Small tables with named rows and columns. After each table, cells are looked up by row and column.

doregum =
columns: zag, lal, goves, kul, nupesig
sokog: [192, 6, 50, 118, 63]
pasa: [112, 72, 42, 99, 137]
zul: [152, 43, 49, 99, 79]
gafos: [53, 84, 75, 111, 33]
kogis: [46, 84, 76, 113, 30]
kunuk: [49, 94, 68, 136, 21]
lamu: [104, 62, 58, 73, 82]
dom: [140, 67, 40, 119, 132]
rem: [134, 56, 49, 91, 90]
biful: [85, 68, 63, 63, 86]
butomop: [74, 71, 73, 73, 62]
zut: [36, 70, 79, 88, 48]
nuv: [20, 57, 67, 52, 113]
bogi: [37, 103, 62, 162, 9]

What is the lal of pasa in doregum?
72
What is the nupesig of kunuk in doregum?
21
What is the lal of zul in doregum?
43
What is the zag of bogi in doregum?
37
What is the lal of kunuk in doregum?
94
What is the zag of zul in doregum?
152
What is the zag of biful in doregum?
85
What is the kul of gafos in doregum?
111
What is the lal of lamu in doregum?
62
What is the kul of bogi in doregum?
162
What is the goves of zul in doregum?
49

vez:
	kag	veve	mavori	fam	kipezib	vok
garet	6.37	5.44	4.22	7.71	2.38	5.63
ruv	5.63	5.44	4.91	5.78	7.57	5.17
romibe	5.93	5.66	7.60	7.50	5.96	4.10
rozuk	6.48	5.62	7.01	7.02	3.70	3.73
nefar	5.05	5.28	6.51	6.00	7.21	6.71
vegeti	5.63	4.94	5.03	4.70	5.63	4.82
suge	5.27	5.78	4.46	5.25	8.67	6.27

kag of vegeti: 5.63
fam of vegeti: 4.70
vok of suge: 6.27
mavori of suge: 4.46
kag of rozuk: 6.48
kag of ruv: 5.63
vok of vegeti: 4.82
kag of garet: 6.37
fam of nefar: 6.00
veve of garet: 5.44
vok of rozuk: 3.73
veve of rozuk: 5.62
veve of ruv: 5.44
fam of romibe: 7.50
kipezib of nefar: 7.21
fam of garet: 7.71
veve of nefar: 5.28
kipezib of vegeti: 5.63
Row with the largest vok: nefar

lubirid:
	musov	patimim	nekur	renu	laf	mut	vamav	sesofe	tup	fus
dovozeg	-13	3	5	-9	-4	-13	34	24	-21	-6
kobapi	4	-20	-6	-25	6	-9	14	16	-6	-17
dasirep	-29	11	-1	38	-52	32	-43	-18	1	35
beza	18	-16	-19	-26	-3	-23	-15	-17	-13	-31
nat	-12	-67	37	-44	-10	-29	-36	30	-17	19
dig	-14	-31	26	-13	-34	7	-59	-20	-19	32
zefo	-25	-31	15	-18	38	-67	0	27	37	-36
sokodeg	-21	-36	22	-6	-18	-16	-58	-4	14	16
rer	-7	0	-42	-8	58	-71	38	6	35	-75
fod	21	-10	-8	-31	-21	20	-13	-49	-40	5
tokifit	-25	-51	36	-22	8	-32	-32	21	10	23

What is the laf of sokodeg in lubirid? -18
What is the vamav of rer in lubirid? 38
What is the mut of beza in lubirid? -23
What is the renu of fod in lubirid? -31
What is the patimim of rer in lubirid? 0
What is the tup of rer in lubirid? 35
What is the tup of sokodeg in lubirid? 14
What is the musov of kobapi in lubirid? 4
What is the nekur of dasirep in lubirid? -1
What is the sesofe of zefo in lubirid? 27
What is the patimim of beza in lubirid? -16
What is the nekur of kobapi in lubirid? -6
What is the patimim of sokodeg in lubirid? -36
What is the laf of kobapi in lubirid? 6
What is the vamav of dasirep in lubirid? -43
What is the fus of zefo in lubirid? -36
What is the laf of dovozeg in lubirid? -4
What is the laf of beza in lubirid? -3
What is the tup of tokifit in lubirid? 10

navo:
	sipona	fivipim	gafom	mul	baki	karetuk
kof	-0.4	-0.1	0.3	-0.3	0.1	-0.1
deto	-0.5	-0.4	-0.2	-0.6	-0.2	-0.7
mutum	-0.5	-0.1	-0.1	-0.5	0.0	0.1
razagav	-0.3	-0.2	0.1	-0.2	-0.1	-0.2
zevidi	-0.5	-0.1	-0.1	-0.5	0.0	0.1
zel	-0.4	-0.1	0.2	-0.3	0.0	-0.2
ribur	-0.1	-0.2	-0.7	-0.6	0.8	-0.8
gif	-0.7	-0.5	-0.1	-0.6	-0.5	-0.7

mul of razagav is -0.2
gafom of mutum is -0.1
mul of mutum is -0.5
mul of deto is -0.6
karetuk of kof is -0.1
gafom of razagav is 0.1
sipona of razagav is -0.3
gafom of deto is -0.2
sipona of deto is -0.5
karetuk of zel is -0.2
baki of ribur is 0.8
mul of zevidi is -0.5
Row with the largest mul: razagav

Table renutef
|  | dufi | rar |
|---|---|---|
| raku | 610 | 225 |
| rap | 540 | 169 |
| zizosev | 561 | 769 |

What is the dufi of zizosev in renutef?
561
What is the dufi of rap in renutef?
540
What is the rar of rap in renutef?
169
What is the dufi of raku in renutef?
610
What is the rar of raku in renutef?
225
What is the rar of zizosev in renutef?
769

Table riku
,nis,mev,tamenet,lep,zefeg,nufube
tedova,245,54,58,146,65,28
darired,243,59,49,206,95,66
fifite,227,59,48,144,107,29
nudag,91,190,27,122,155,21
vabal,233,59,78,131,63,31
midipi,239,52,57,140,109,28
fuganef,250,56,104,126,118,20
pebula,247,68,67,126,62,26

midipi, zefeg: 109
nudag, mev: 190
midipi, nis: 239
pebula, nufube: 26
fifite, zefeg: 107
nudag, lep: 122
darired, lep: 206
vabal, nis: 233
fuganef, nufube: 20
fifite, mev: 59
midipi, nufube: 28
nudag, nufube: 21
fuganef, lep: 126
vabal, mev: 59
fifite, nufube: 29

zuvoni =
columns: kemib, fumerog, kezapi, dabe, kasi
lezi: [46, 195, 70, 167, 143]
savut: [170, 28, 66, 147, 181]
gonosi: [159, 147, 127, 37, 76]
nolake: [72, 158, 144, 160, 60]
tomup: [185, 187, 98, 72, 110]
zunupud: [88, 139, 106, 190, 75]
ton: [199, 186, 54, 54, 132]

What is the fumerog of nolake in zuvoni?
158
What is the fumerog of lezi in zuvoni?
195
What is the kezapi of ton in zuvoni?
54
What is the kemib of ton in zuvoni?
199
What is the kasi of zunupud in zuvoni?
75
What is the kemib of lezi in zuvoni?
46
What is the fumerog of savut in zuvoni?
28
What is the kezapi of nolake in zuvoni?
144
What is the kasi of gonosi in zuvoni?
76
What is the kezapi of lezi in zuvoni?
70
What is the dabe of tomup in zuvoni?
72
What is the kezapi of tomup in zuvoni?
98

Table mafo
|  | pes | varufel | bogitig | gasake | bunu | dezeki | bukol |
|---|---|---|---|---|---|---|---|
| piz | 6.48 | 1.03 | 39.14 | -37.88 | 73.51 | -8.18 | 22.23 |
| fir | 6.04 | 77.80 | 43.59 | 46.74 | -69.16 | 54.56 | -16.99 |
| zez | -2.54 | 43.10 | 72.20 | -44.40 | 59.27 | 4.03 | 33.67 |
| voleram | 0.36 | 60.72 | 40.70 | 15.90 | -28.65 | 30.32 | 11.21 |

varufel of piz is 1.03
dezeki of fir is 54.56
dezeki of voleram is 30.32
bogitig of fir is 43.59
gasake of zez is -44.40
bogitig of piz is 39.14
varufel of fir is 77.80
bukol of fir is -16.99
bogitig of zez is 72.20
pes of zez is -2.54
gasake of voleram is 15.90
bukol of zez is 33.67
pes of piz is 6.48
bukol of voleram is 11.21
Row with the largest gasake: fir

nupunu =
	vule	duvam	nukera	sazosog	kubo	kuror	nutet
zot	68.909	49.486	61.410	60.422	68.004	52.346	71.864
vip	67.219	81.327	53.472	80.559	20.668	42.048	76.021
difi	79.165	37.416	94.988	32.483	82.898	30.852	75.623
rud	31.446	36.895	83.627	70.180	68.712	10.243	58.884
tuf	63.219	48.437	39.387	49.044	61.842	50.712	54.825
sisuno	57.254	61.371	56.718	75.656	58.061	43.162	71.651
rifif	66.391	52.180	56.921	55.288	51.618	44.562	53.558
dasuz	47.582	22.325	63.653	73.857	76.857	18.294	54.316
deka	38.031	35.887	90.608	56.124	77.580	28.235	65.106
naf	53.206	46.325	41.318	52.295	75.727	85.858	50.502
vis	64.456	42.364	50.065	66.741	52.730	49.493	43.989
kesel	41.738	45.258	71.148	64.404	74.840	35.220	54.662

rifif, kuror -> 44.562
deka, kubo -> 77.580
rud, nukera -> 83.627
difi, vule -> 79.165
vis, vule -> 64.456
zot, sazosog -> 60.422
dasuz, sazosog -> 73.857
vip, kuror -> 42.048
dasuz, vule -> 47.582
Row with the largest kuror: naf

votezu:
	peva	val
ludupeg	131	88
koriku	119	165
gisun	166	127
nav	248	98
menevi	63	101
nake	175	120
tebin	204	128
kolobot	195	96

peva of menevi: 63
peva of nav: 248
val of nav: 98
val of koriku: 165
val of tebin: 128
peva of tebin: 204
val of ludupeg: 88
val of menevi: 101
Row with the largest peva: nav

mukef =
cols = gafe, sil, lasiti, karu, kevod, von, zike, razit, tor, manuf
rara: [38, 34, 47, 35, 46, 39, 44, 42, 50, 40]
sulag: [87, 47, 49, 43, 61, 47, 59, 39, 50, 48]
rupu: [24, 31, 47, 35, 42, 36, 28, 65, 47, 39]
refilal: [87, 50, 49, 44, 60, 50, 61, 41, 49, 51]
mudeba: [75, 62, 50, 45, 52, 61, 67, 47, 48, 59]
demido: [12, 49, 49, 53, 36, 49, 38, 53, 45, 49]
rov: [23, 36, 48, 46, 42, 40, 43, 34, 49, 39]
korok: [30, 40, 49, 56, 46, 41, 44, 30, 48, 40]
rof: [52, 38, 47, 38, 53, 42, 52, 31, 51, 40]
val: [38, 41, 47, 35, 44, 44, 31, 75, 47, 46]
kop: [23, 37, 48, 45, 42, 41, 44, 34, 49, 40]
fefiz: [42, 41, 48, 33, 44, 46, 45, 54, 48, 47]

mudeba, tor: 48
demido, lasiti: 49
refilal, tor: 49
kop, von: 41
rov, manuf: 39
mudeba, von: 61
demido, manuf: 49
fefiz, zike: 45
refilal, manuf: 51
mudeba, razit: 47
demido, zike: 38
rof, zike: 52
sulag, zike: 59
sulag, manuf: 48
val, von: 44
rof, gafe: 52
refilal, kevod: 60
rara, gafe: 38
kop, manuf: 40
Row with the largest sil: mudeba

